Here is a tiny trained network, its code and every weight. The questions are about switching its units off for an input and a class, where a switched-off unit gives its printed mean instead of its output.

import numpy as np


def w(rows, s, z=0):
    codes = np.array(rows[::2]) - 128.0
    scale = np.full(codes.shape[1], s)
    scale[-1] = z or s
    return codes * scale


def norm(h):
    return h / np.sqrt((h * h).mean(-1, keepdims=True) + 1e-5)


def f(y):
    return y / 2 * (1 + np.tanh(0.7978845608 * (y + 0.044715 * y**3)))


def log_softmax(a):
    a = a - a.max(-1, keepdims=True)
    return a - np.log(np.exp(a).sum(-1, keepdims=True))


def net(x, mask):
    res = np.array(x, float).reshape(1, 4) / 4 @ E
    u = 0
    for l in range(2):
        y = f(norm(res) @ A[l][:, :-1].T + A[l][:, -1])
        res = res + np.where(mask[u : u + 6], y, B[l][:, -1]) @ B[l][:, :-1]
        u += 6
    return log_softmax(norm(res)[-1] @ U[:, :-1].T + U[:, -1])


A, B = {}, {}
E = w([
[154,139,143,97,159,119,2,102,146,81],'x0',
[110,244,107,178,127,145,118,139,89,89],'x1',
[89,206,85,123,13,54,45,55,147,70],'x2',
[151,182,200,179,87,217,126,198,150,42],'x3',
],0.0073)
A[0] = w([
[135,144,166,157,154,188,208,176,126,89,92],'L0N0',
[106,77,133,132,75,129,125,91,129,89,94],'L0N1',
[136,215,160,150,72,163,114,157,138,5,106],'L0N2',
[122,148,115,139,149,84,177,94,129,162,131],'L0N3',
[120,164,98,139,94,103,205,119,124,168,3],'L0N4',
[106,122,126,137,61,120,194,110,126,146,145],'L0N5',
],0.015,0.0029)
B[0] = w([
[105,184,102,146,75,182,120,145,96,171,212],'L0N0',
[172,130,132,87,141,106,79,145,147,133,151],'L0N1',
[140,155,99,184,131,62,112,5,154,72,251],'L0N2',
[78,150,109,109,123,163,159,139,103,143,164],'L0N3',
[152,138,98,47,196,109,129,179,88,173,170],'L0N4',
[185,154,111,117,136,89,139,195,149,150,178],'L0N5',
],0.014,0.017)
A[1] = w([
[100,40,175,142,173,199,167,151,98,165,29],'L1N0',
[114,130,101,130,182,128,172,140,96,180,244],'L1N1',
[121,101,123,108,60,155,147,175,140,198,122],'L1N2',
[76,194,101,126,143,128,60,101,94,75,42],'L1N3',
[139,79,157,106,203,167,168,124,152,113,6],'L1N4',
[161,150,169,170,170,252,116,184,94,146,140],'L1N5',
],0.017,0.0013)
B[1] = w([
[225,121,124,201,164,44,184,152,178,82,203],'L1N0',
[115,120,134,123,101,152,190,167,126,163,245],'L1N1',
[138,114,125,104,204,206,74,102,88,208,223],'L1N2',
[117,202,117,149,98,174,128,93,104,126,252],'L1N3',
[202,174,152,128,202,139,110,140,150,93,158],'L1N4',
[91,147,62,9,164,104,151,123,83,222,237],'L1N5',
],0.012)
U = w([
[138,53,164,69,87,93,32,116,151,105,117],'0',
[63,85,162,145,104,149,136,150,114,96,4],'1',
[113,158,64,62,154,161,193,177,59,254,195],'2',
[234,98,135,151,213,69,191,161,167,114,98],'3',
[98,231,76,195,76,112,97,7,102,79,209],'4',
],0.0092,0.0038)

Each question gives the input, the list of numbers given to net, and the class t.
The units are the neurons (one row each of A and B). Each row of codes is followed by its name. A weight is (code - 128) times the scale printed after its matrix; where a second scale follows, it is the last column's (A, B and U).
mask holds one flag per neuron, layer by layer. A switched-off neuron (its flag False) gives its mean, the last column of its row in B, instead of its output. The means were averaged over made-up inputs and are rounded, as every weight is.
A unit's drop is (log p(t) with every unit on - log p(t) with that unit switched off) / (log p(t) with every unit on - log p(t) with every unit switched off).
The circuit of an input: a set's keep is (log p(t) with only the set's units on - log p(t) with every unit switched off) / (log p(t) with every unit on - log p(t) with every unit switched off). Starting from all 12 units, units are removed one at a time, each time the one whose removal leaves the highest keep (on an exact tie, the one counted first), for as long as the keep stays at least 0.8.
units of the circuit, in order: the units of the circuit, biggest drop first
top k neurons: the k neurons with the biggest drops, biggest first
top k neurons in layer l: the k neurons of layer l with the biggest drops, biggest first
drop of u: that unit's drop, to one decimal
input [-1,-4,-2,-5], class 3: top 2 neurons in layer 0	[L0N0 L0N2]
input [6,-7,-6,2], class 3: top 2 neurons in layer 0	[L0N2 L0N0]
input [-3,5,8,-8], class 2: units of the circuit, in order	[L0N2]
input [-2,-4,-3,-6], class 3: units of the circuit, in order	[L0N0 L1N0 L0N2 L1N5]
input [5,-5,0,-2], class 0: top 4 neurons in layer 0	[L0N2 L0N0 L0N4 L0N5]
input [4,-7,8,-6], class 0: top 3 neurons	[L0N2 L0N0 L0N1]
input [2,-7,-3,-7], class 3: top 3 neurons	[L0N2 L0N0 L1N0]
input [5,-7,-5,-4], class 3: top 2 neurons	[L0N2 L0N0]
input [-3,-4,8,-3], class 2: top 2 neurons	[L0N2 L1N0]
input [5,-1,-6,-4], class 3: top 2 neurons	[L0N0 L0N2]
input [0,-2,-6,-5], class 3: top 2 neurons in layer 0	[L0N0 L0N2]
input [-2,8,5,-8], class 2: drop of L1N4	0.0
input [-8,-5,7,4], class 3: drop of L0N5	0.4
input [4,-7,2,0], class 0: drop of L1N0	0.1
input [3,-6,-3,-3], class 3: drop of L0N2	0.8
